Below are the code and all the weights of a small trained network. Each question names an input and a class and asks about switching units off, where a switched-off unit gives its printed mean instead of its output.

import numpy as np


def w(rows, s, z=0):
    codes = np.array(rows[::2]) - 128.0
    scale = np.full(codes.shape[1], s)
    scale[-1] = z or s
    return codes * scale


def norm(h):
    return h / np.sqrt((h * h).mean(-1, keepdims=True) + 1e-5)


def f(y):
    return y / 2 * (1 + np.tanh(0.7978845608 * (y + 0.044715 * y**3)))


def log_softmax(a):
    a = a - a.max(-1, keepdims=True)
    return a - np.log(np.exp(a).sum(-1, keepdims=True))


def net(x, mask):
    res = np.array(x, float).reshape(1, 2) / 4 @ E
    u = 0
    for l in range(3):
        y = f(norm(res) @ A[l][:, :-1].T + A[l][:, -1])
        res = res + np.where(mask[u : u + 6], y, B[l][:, -1]) @ B[l][:, :-1]
        u += 6
    return log_softmax(norm(res)[-1] @ U[:, :-1].T + U[:, -1])


A, B = {}, {}
E = w([
[90,1,22,127,190,99],'x0',
[92,72,33,138,30,202],'x1',
],0.0056)
A[0] = w([
[76,108,116,103,127,114,107],'L0N1',
[144,178,236,17,247,3,3],'L0N2',
[145,47,79,152,119,106,153],'L0N3',
[7,80,42,209,76,171,97],'L0N4',
[92,24,143,170,141,247,204],'L0N5',
[57,146,222,189,101,147,116],'L0N6',
],0.0063,0.0033)
B[0] = w([
[156,169,141,112,122,105,130],'L0N1',
[91,91,152,186,154,131,255],'L0N2',
[111,191,128,69,147,141,173],'L0N3',
[109,89,56,164,254,75,215],'L0N4',
[125,117,96,49,168,181,188],'L0N5',
[154,124,99,188,106,168,153],'L0N6',
],0.0085,0.007)
A[1] = w([
[147,90,137,83,98,230,127],'L1N1',
[182,124,163,110,19,131,138],'L1N2',
[163,114,210,164,239,115,66],'L1N3',
[115,116,133,254,225,154,164],'L1N4',
[153,65,196,94,208,9,253],'L1N5',
[79,104,240,191,170,51,103],'L1N6',
],0.0069,0.0019)
B[1] = w([
[206,81,179,83,109,56,135],'L1N1',
[49,72,141,33,189,165,145],'L1N2',
[114,203,204,207,87,128,215],'L1N3',
[210,182,234,171,127,166,253],'L1N4',
[168,125,125,128,72,231,233],'L1N5',
[240,125,212,185,69,3,237],'L1N6',
],0.007,0.0074)
A[2] = w([
[92,102,240,108,186,56,72],'L2N1',
[126,205,213,183,1,37,249],'L2N2',
[206,106,164,61,105,126,194],'L2N3',
[154,120,13,163,154,122,55],'L2N4',
[185,110,246,116,67,48,106],'L2N5',
[177,123,228,188,91,226,193],'L2N6',
],0.0067,0.0018)
B[2] = w([
[207,176,57,139,153,70,148],'L2N1',
[157,34,33,183,237,102,253],'L2N2',
[118,254,145,122,100,89,155],'L2N3',
[148,62,98,104,162,73,163],'L2N4',
[109,107,70,142,135,114,221],'L2N5',
[68,154,176,12,54,181,255],'L2N6',
],0.0081,0.0083)
U = w([
[156,205,98,85,102,42,39],'0',
[3,128,122,165,73,64,18],'1',
[73,156,93,171,83,107,10],'2',
[150,89,96,83,39,104,36],'3',
[241,143,238,245,149,94,226],'4',
[72,189,219,8,36,198,238],'5',
[113,64,20,66,254,151,209],'6',
[35,90,133,151,53,52,1],'7',
],0.012,0.0052)

Each question gives the input, the list of numbers given to net, and the class t.
The units are the neurons (one row each of A and B). Each row of codes is followed by its name. A weight is (code - 128) times the scale printed after its matrix; where a second scale follows, it is the last column's (A, B and U).
mask holds one flag per neuron, layer by layer. A switched-off neuron (its flag False) gives its mean, the last column of its row in B, instead of its output. The means were averaged over made-up inputs and are rounded, as every weight is.
A unit's drop is (log p(t) with every unit on - log p(t) with that unit switched off) / (log p(t) with every unit on - log p(t) with every unit switched off).
most important unit: the unit with the biggest drop
k most important neurons: the k neurons with the biggest drops, biggest first
k most important neurons of layer l: the k neurons of layer l with the biggest drops, biggest first
drop of u: that unit's drop, to one decimal
input [-3,6], class 6: most important unit -> L0N4
input [-4,6], class 6: 3 most important neurons of layer 0 -> L0N2; L0N4; L0N5
input [7,-6], class 4: 3 most important neurons -> L1N6; L0N5; L2N2
input [-3,5], class 6: 3 most important neurons of layer 1 -> L1N3; L1N6; L1N5
input [-5,7], class 3: 4 most important neurons of layer 1 -> L1N4; L1N3; L1N5; L1N1
input [-3,1], class 5: 2 most important neurons -> L1N6; L2N2
input [-5,8], class 6: 4 most important neurons of layer 1 -> L1N4; L1N3; L1N5; L1N6
input [6,-4], class 5: 2 most important neurons -> L1N5; L2N6
input [-6,8], class 5: 4 most important neurons -> L2N2; L1N6; L1N1; L2N5
input [-3,7], class 6: drop of L0N4 -> 0.2
input [-3,3], class 5: drop of L1N6 -> 1.1
input [-7,5], class 5: drop of L1N6 -> 0.2
